-0.47  0.93  0.60 -0.26 -0.09 -0.12 -1.44  0.58 -0.34 -0.92 -3.98 -0.11  0.60  0.26 -0.56  0.44  0.30 -1.37  0.52  0.28  0.03  0.98  2.61  1.40 -0.71  0.16  1.32  0.35 -0.19 -3.75  0.41  0.08 -0.84  0.35 -1.67 -0.86  0.17  0.97 -0.62 -> (11)
 0.97  1.75  0.57  0.18  0.67  0.17 -1.23  0.85 -0.82 -0.58 -0.38 -0.08  0.10  1.12  0.52 -0.50  0.26 -1.40  0.03 -1.04 -0.44  2.58  1.87  1.68 -1.93  1.41  1.17 -0.51 -0.58 -0.93  0.52  0.98 -1.87 -0.73 -0.39 -1.21  1.27 -0.07 -1.93 -> (11)
-0.24  0.53  0.21  0.31  0.96 -0.09 -1.64  0.22 -1.20 -0.83 -0.99 -0.61 -0.35 -0.36  1.05 -0.32  0.58  0.06  0.28  0.15 -0.33  2.24  1.14  2.64 -1.97 -0.07  0.34  0.12  0.81 -0.54  1.07 -0.27 -0.65  0.47 -0.01 -1.21 -1.34  0.84 -0.55 -> (11)
-0.20  2.36  1.05  0.22  0.75 -0.58 -0.66  0.35 -0.22 -0.74 -0.43  0.28  0.66  0.51  0.28  0.12  0.58 -1.86  0.59  0.10 -0.53  0.20  2.21  2.35 -1.35  0.06  0.14  0.87 -0.16 -1.28  0.30 -0.10 -0.05 -0.10 -1.33 -1.09 -0.74  0.82 -0.77 -> (11)
-0.67 -0.62  0.13  0.11  3.42  0.13 -2.11 -0.43  1.96 -0.79  0.61 -0.18 -0.29  0.30  0.85 -1.14  0.71 -0.93  0.22 -0.36  0.94  2.74 -0.99  1.40 -0.23  2.11  1.31 -0.40 -0.34 -0.33  0.62  0.05 -1.55 -0.15 -0.63 -1.07  1.28  0.38 -0.17 -> (11)
 0.19  0.10 -0.66  1.08  0.14 -0.51 -0.75  0.41 -1.07 -0.65 -0.71  0.49 -0.38  0.28 -0.36 -0.23 -0.46 -0.72 -0.42  0.16  1.05  0.33  0.48  0.47 -1.00 -0.14  0.80 -0.29 -0.05 -1.44  0.31 -0.52  0.11 -0.20  0.23 -1.32 -1.33  0.37 -0.63 -> (11)
-0.75  1.28  0.03  0.60  0.34 -0.46 -1.31  1.42 -1.33 -1.45 -0.95 -0.19 -0.55  0.39  1.74 -0.91  0.37 -2.22  0.04 -0.87 -0.58  2.62  0.71  1.88  0.39  0.45  0.68  0.79  0.21  0.83  0.53  0.37 -1.70 -0.39  0.15 -0.42  0.68 -0.36 -0.43 -> (10)
-0.56  1.08  0.15  1.13  0.61 -0.89 -1.04  0.45 -1.86 -1.13 -0.16 -0.05  0.60 -0.14  0.74  0.02  0.73 -1.73  0.23 -0.50  1.38  1.16  3.09  1.82 -0.58  0.45  1.29  0.08 -0.67 -0.98  0.35 -0.85 -1.16 -0.57 -1.50 -0.37  1.18  0.23 -0.97 -> (11)
-0.23  0.54  0.23  0.66 -0.11 -0.70 -2.39  0.33 -0.90 -1.99 -0.46 -0.29 -0.66  0.21  0.64 -0.83  1.24 -1.34  0.39 -0.48  0.37  1.40  2.36  2.13 -1.49  1.02  1.73 -0.57 -0.58 -1.72  0.34 -0.92 -1.48 -0.14 -1.08 -0.77 -0.23  0.38 -0.62 -> (11)
-0.41  0.19  0.43  0.13  0.08 -1.09 -0.86 -0.10 -0.22 -0.93 -1.54 -0.09  0.90  0.21  0.52 -0.07  0.39 -2.81  1.15 -0.47 -0.20  1.17  4.00  1.38 -0.61  0.56  0.98  0.16  0.17 -2.03  0.31  1.01 -1.14 -0.38 -0.41 -0.31  1.29  0.23 -0.08 -> (11)
-0.40 -0.62  1.32  0.91 -1.49 -0.36 -0.37  1.55  1.26 -1.34 -2.66 -2.23 -1.18 -0.40  0.52  1.27 -1.99 -3.56  1.99 -0.78 -2.78  2.29  5.29  6.51 -1.86 -0.16  1.38  0.59  0.59 -3.73  0.98  1.82 -4.89  0.64 -3.16  2.92  1.88  0.62 -0.59 -> (10)
-0.53  1.57  0.19  0.05  0.58  0.42 -2.86  0.30 -2.38 -1.26 -0.27  0.40 -0.16  0.43  0.71 -1.37  0.71 -1.53 -0.34 -0.73  0.59  1.57  0.43  0.99 -0.53  0.88  0.71  0.23 -0.76 -0.33  0.12 -2.23 -1.32 -0.69 -0.52 -1.58  0.69  0.52 -0.37 -> (11)
 0.09  0.60 -0.37  0.99  1.39 -0.11 -1.26  0.25 -1.10 -0.59 -0.45 -0.22 -1.00 -0.20 -0.41  0.06 -0.72  0.47  1.71  0.11  0.77  1.44  1.66  0.98 -1.02 -0.73  0.80  0.45  0.30 -1.77  0.96 -0.27 -1.00  0.09 -0.23 -1.79 -1.82  0.58 -0.45 -> (11)
-1.08  0.88  0.32  1.40  0.83  1.68 -2.29 -0.33 -1.66 -0.20 -0.70  0.86  0.34 -0.83  1.45 -1.01  1.13 -1.24  0.49 -0.47  0.82  1.04  1.38  1.97 -1.60  0.79 -1.41  0.44 -0.22 -0.19  0.22 -0.50 -0.50 -0.85 -0.13 -1.48 -1.03  0.75 -4.15 -> (11)
-1.41  1.30  0.20  0.85  1.20 -0.23 -2.27  0.27 -0.51 -1.50  0.30 -0.27 -0.27  0.45  1.18 -1.11  0.69 -0.91 -0.06 -0.18 -0.04  3.28  1.16  2.66 -1.59  0.43  0.25  0.66  0.40 -0.20  0.76 -0.25 -0.58  0.26  0.22 -1.46 -1.10  0.46 -0.67 -> (11)
-0.48  0.75  0.55 -1.00  1.94  0.28 -1.47  0.10 -0.12 -1.17 -0.62 -0.26  0.15  0.67  1.66 -1.52  0.89 -0.09 -0.22 -0.57  0.03  3.81  1.22  1.99 -0.48  0.87  0.23  0.78  0.18 -1.51  0.63  0.13 -0.70 -1.31  0.73 -1.49  1.03  0.54  0.43 -> (10)
-0.67  1.07 -0.37  0.19  0.91 -0.51 -1.19 -0.16 -0.85 -1.51 -0.83  0.03 -0.50  0.05  1.12 -0.72  0.45 -0.89  0.64 -0.31  0.62  2.97  1.39  2.31 -1.00  0.43  1.27  1.11 -0.50  0.21  0.31  0.29 -1.19 -0.08  0.16 -1.06 -0.01 -0.58 -0.22 -> (10)
-0.31  0.35  1.02  0.13  0.51  0.11 -0.58  0.77  0.81 -0.77 -1.28 -0.48 -0.13  0.42  0.75 -0.47  0.57 -2.63  0.98 -0.51 -0.99  2.80  2.01  3.81 -0.51  0.38  0.59  1.03 -0.13 -0.69  0.92  0.95 -2.14 -0.25 -0.27 -0.85  1.48  0.87  0.24 -> (10)
-0.46  0.37  1.05  0.35  0.11  1.39 -0.84  1.05 -0.15 -1.52 -0.65 -0.99 -1.29  0.15  0.96 -0.23  0.13 -2.09  1.28 -0.87 -1.17  3.08  2.68  2.85 -0.62  0.79  0.97  0.29  0.47 -1.36  0.50  1.74 -2.84 -0.10 -0.68  0.73  1.19  1.30 -0.78 -> (10)

-1.11 -0.02 -1.30 -0.05 -1.72 -0.68  0.70 -2.28  4.41  0.18  1.53  0.10  0.04  1.00 -2.00 -1.23 -0.11 -2.07  1.85 -2.71 -0.91 -2.23 -2.04 -0.66 -1.32  1.92  1.34  0.97  0.68 -0.63  3.08  4.90 -1.43 -0.11 -1.11  0.10  1.40  1.42  0.93 -> Q
-0.24  3.28  1.00  1.41 -1.58 -0.82  0.78 -0.23  0.30 -2.77  0.04 -0.51  0.86 -0.22  0.15 -0.07 -0.47 -1.49  0.86 -1.24  0.86  0.39  0.13  1.76  1.72 -0.33 -0.69 -0.85  0.02  0.45 -0.71  1.74  2.31  1.27 -2.09 -1.00 -1.76 -0.86 -0.39 -> F
 1.01  1.29 -0.61  0.92  0.37  0.39  0.62 -0.83 -0.44  1.78  1.64  1.28  0.45  0.39  0.61  0.73  0.10  0.90  0.06 -0.35 -0.08  0.54  0.06  0.34 -0.80 -0.22  0.64 -1.16  0.57 -1.06 -0.97 -1.43  0.39 -1.27 -0.57  0.03  0.52 -1.01 -1.12 -> G
 1.06  2.78  0.47 -1.04 -2.45 -0.05  0.00  0.93  0.99 -2.05 -1.68  0.94 -1.27 -0.87 -0.23 -0.61 -0.32 -0.17 -1.76  1.47 -0.19 -0.26  0.02  1.36  2.34 -0.70 -1.31 -1.11 -0.38 -1.06 -0.87  0.04  1.23  0.23  0.11 -0.24 -1.48 -0.93  3.30 -> F
 0.11 -0.97 -0.51  3.16 -0.40 -0.77 -0.75 -1.25  5.51 -0.04 -1.66 -1.08 -0.31  0.19  0.17  1.21  1.16 -2.63  1.07 -1.42 -1.22 -0.85 -1.07  0.59 -1.49  1.39  1.85  1.47 -0.66  0.45 -0.68  3.89 -0.69  2.01 -1.44 -0.10  0.05  0.71 -0.55 -> A
-0.39  0.93  0.13 -0.26  1.61 -0.93 -0.07 -0.51 -0.04 -1.58  3.18  0.35  1.06  1.22 -1.53  3.35 -0.12 -1.23  0.74 -0.73  0.02  1.06 -2.86  0.47 -1.72  0.05  0.05 -0.49 -0.16 -0.32  0.06 -0.81 -0.06  1.17  0.32 -0.19 -0.05  0.01 -0.66 -> P
-0.31  1.58 -0.43 -1.28 -0.96 -2.15 -0.56 -0.15 -2.98 -0.39  1.98  0.43  1.80  0.42 -0.23 -0.59 -0.83 -0.54  0.77 -1.15  0.97  0.61 -0.39  1.67  1.46  0.09 -2.24 -0.66  1.07 -0.55  0.76 -1.94  1.72 -0.23  0.09  1.54 -1.25 -0.01 -0.56 -> F
-0.08  2.15 -0.29 -0.52  0.35 -0.73 -0.93  1.00 -3.39 -0.24  0.42  0.11  0.07 -0.32 -1.30 -0.38 -0.91 -0.76 -0.88 -0.79  0.02  1.06  1.03  1.26  0.94 -1.77 -0.68 -0.76  3.22  0.27 -0.22 -2.27  1.43 -0.43 -3.27  0.30 -1.01 -0.75 -1.06 -> F
 0.45  0.72  0.23  1.07 -1.56 -2.59 -0.93  1.45 -3.90 -1.08  0.49  1.30  3.76 -0.35 -1.30 -0.33  0.49 -2.83 -0.68 -2.82  1.94  1.02 -0.17  1.38  0.16 -0.51 -1.42 -0.75  1.76 -0.59 -0.40  1.21  1.65  0.66 -3.15  3.22  0.06  1.96 -0.40 -> F
-0.48  2.32  0.81 -0.96 -0.37 -0.08 -0.49  0.75  0.11 -0.60  2.40 -0.88 -0.88 -0.23 -1.18 -1.41 -0.81 -0.49 -0.15 -0.67  0.20 -0.27 -0.51 -0.20  2.81  0.03  1.04  0.33  0.34  0.65  0.03  1.10  0.32  1.06 -1.94  0.64 -0.52 -0.73  0.62 -> F
-0.58  0.72  0.08  0.35  1.96 -1.03  0.04  1.15 -0.96 -2.31 -3.12 -0.85 -0.37 -0.30  0.16  0.10  1.55 -0.76 -0.81  1.07  0.34  2.56  1.73 -0.33  0.98 -1.20 -0.45  0.09 -3.38  1.90 -1.89  2.66  0.62  2.92 -1.65  1.13 -1.77  0.05 -1.69 -> A
 0.36  1.64  1.06  0.87 -1.16 -0.89 -0.85 -0.48 -0.59 -1.83 -1.40 -0.37  1.26 -0.08  1.06 -0.96  0.47  0.35  0.54 -1.21  1.82  0.60 -0.64  1.64  1.86  1.64 -1.53  0.17  3.55  0.63  0.00  4.55  0.98  2.91 -2.56  1.99 -0.93 -0.23 -0.96 -> F
-1.04  1.52  1.32 -1.19 -0.14 -0.59 -0.62 -0.66 -3.38 -1.66  0.36 -0.77  1.78  1.21 -1.04 -0.74 -0.17 -0.74  0.41 -0.81  0.10  1.93 -2.84  0.77  0.10  0.38  1.96 -1.46  0.67 -0.37 -0.37 -5.08  0.03  1.24 -0.63  1.12 -2.22  0.18  0.96 -> X
-0.78 -3.08 -0.92  0.99  1.30 -2.25 -0.98 -0.32  1.63 -0.48 -0.50 -0.67  0.23  0.18 -2.54 -1.70 -0.29  0.15  0.03 -1.24 -2.70 -1.04 -1.48  0.02  1.32 -0.97 -0.13  1.57 -1.00 -0.50  1.95  0.34 -2.71  1.06 -1.02 -1.82  0.25 -0.68  1.49 -> X
 0.94  2.22 -0.48  1.07 -2.45 -3.19 -1.31 -1.46  1.20 -0.59  0.18  0.42  1.21 -0.23 -1.36 -1.21  0.90 -0.30  0.18 -3.37 -0.99 -0.47 -0.77  1.56  1.31 -1.37 -1.63  0.19  0.37 -0.43  0.16  1.86  0.64  0.47 -2.30 -0.47 -0.10 -1.90 -0.43 -> F
-0.25  1.44  1.50 -0.11 -0.83  0.31 -0.55  0.49  0.75 -0.53 -1.50 -1.13 -0.75 -0.20 -0.62 -1.17  0.72  0.67  1.21 -0.44  0.35  0.37  1.13  1.58  1.98  0.45  0.22 -0.48 -0.60  1.51 -1.69  1.54  1.11  0.78 -0.77  1.46 -1.47 -0.92  0.30 -> F
-0.02  1.81  0.68  1.08  1.32  0.01 -0.07  0.79 -2.02 -2.14  0.09 -0.46  0.84 -0.40  0.45  0.82  0.34  0.05  0.71 -0.70  0.58  2.34  0.74 -0.08  1.12 -0.63 -1.13 -1.48  1.55  0.40 -1.71 -1.65  2.24  0.66 -1.18  0.60 -1.07  0.00 -1.16 -> F
-0.20 -1.70  0.67 -1.09  1.02 -0.29  0.66  1.31  0.85  1.01  0.42 -0.20  0.17  1.87  0.80  0.97  0.46 -0.67  1.10  0.77 -2.04  0.94  0.35  0.00 -1.69  0.10  1.60 -0.18  0.16 -0.30  0.73 -5.80 -0.35 -0.24  2.31 -1.01  0.00  0.40  1.66 -> P
-0.23 -0.46 -2.78  0.17  0.07 -0.19  0.18 -0.09  2.17 -0.17  0.37 -0.04 -0.16  0.42 -0.82 -0.31 -0.61 -1.21 -0.32 -1.20 -0.40 -0.71 -0.66 -0.06 -1.55  0.60  0.65  0.26 -0.18 -0.49  1.23  1.65 -0.95  0.37  0.20 -0.07  0.35  0.40  0.20 -> Q
-0.48  0.21 -1.11 -0.39 -1.10 -0.40 -0.05  0.72  1.65  0.35 -0.28 -0.37 -1.07 -1.76  1.26 -0.14 -0.34  0.34 -1.44  0.87  0.25 -0.68 -0.81 -0.53  1.58  0.73 -1.62  0.99 -0.73 -0.60 -0.50  5.80  0.63 -0.31  0.28  0.55  1.68 -1.43 -0.09 -> X
-1.80 -0.15 -0.50  0.43 -0.29  0.13 -0.45 -2.23  4.92 -0.35  2.06 -0.10 -1.02  0.84 -1.72  0.65 -1.78  0.59  2.06 -1.58 -1.01 -0.32 -1.33 -0.15 -1.32  1.33 -0.34  0.96 -1.40 -0.09  3.22  3.49 -2.20 -1.03  0.63 -1.44 -0.10 -1.84  0.85 -> B
-1.08  2.66 -0.22 -2.46 -0.97 -0.68  0.74  1.49 -1.88 -0.60  1.66  0.11 -1.42  0.25 -0.98 -0.16 -0.31 -2.93 -0.04 -1.08  0.17  1.11 -0.20  0.23  0.26 -1.24  0.43 -0.24  0.01 -0.18 -1.54 -4.00  2.89  0.91  0.48 -0.04 -0.12 -0.20 -0.40 -> P
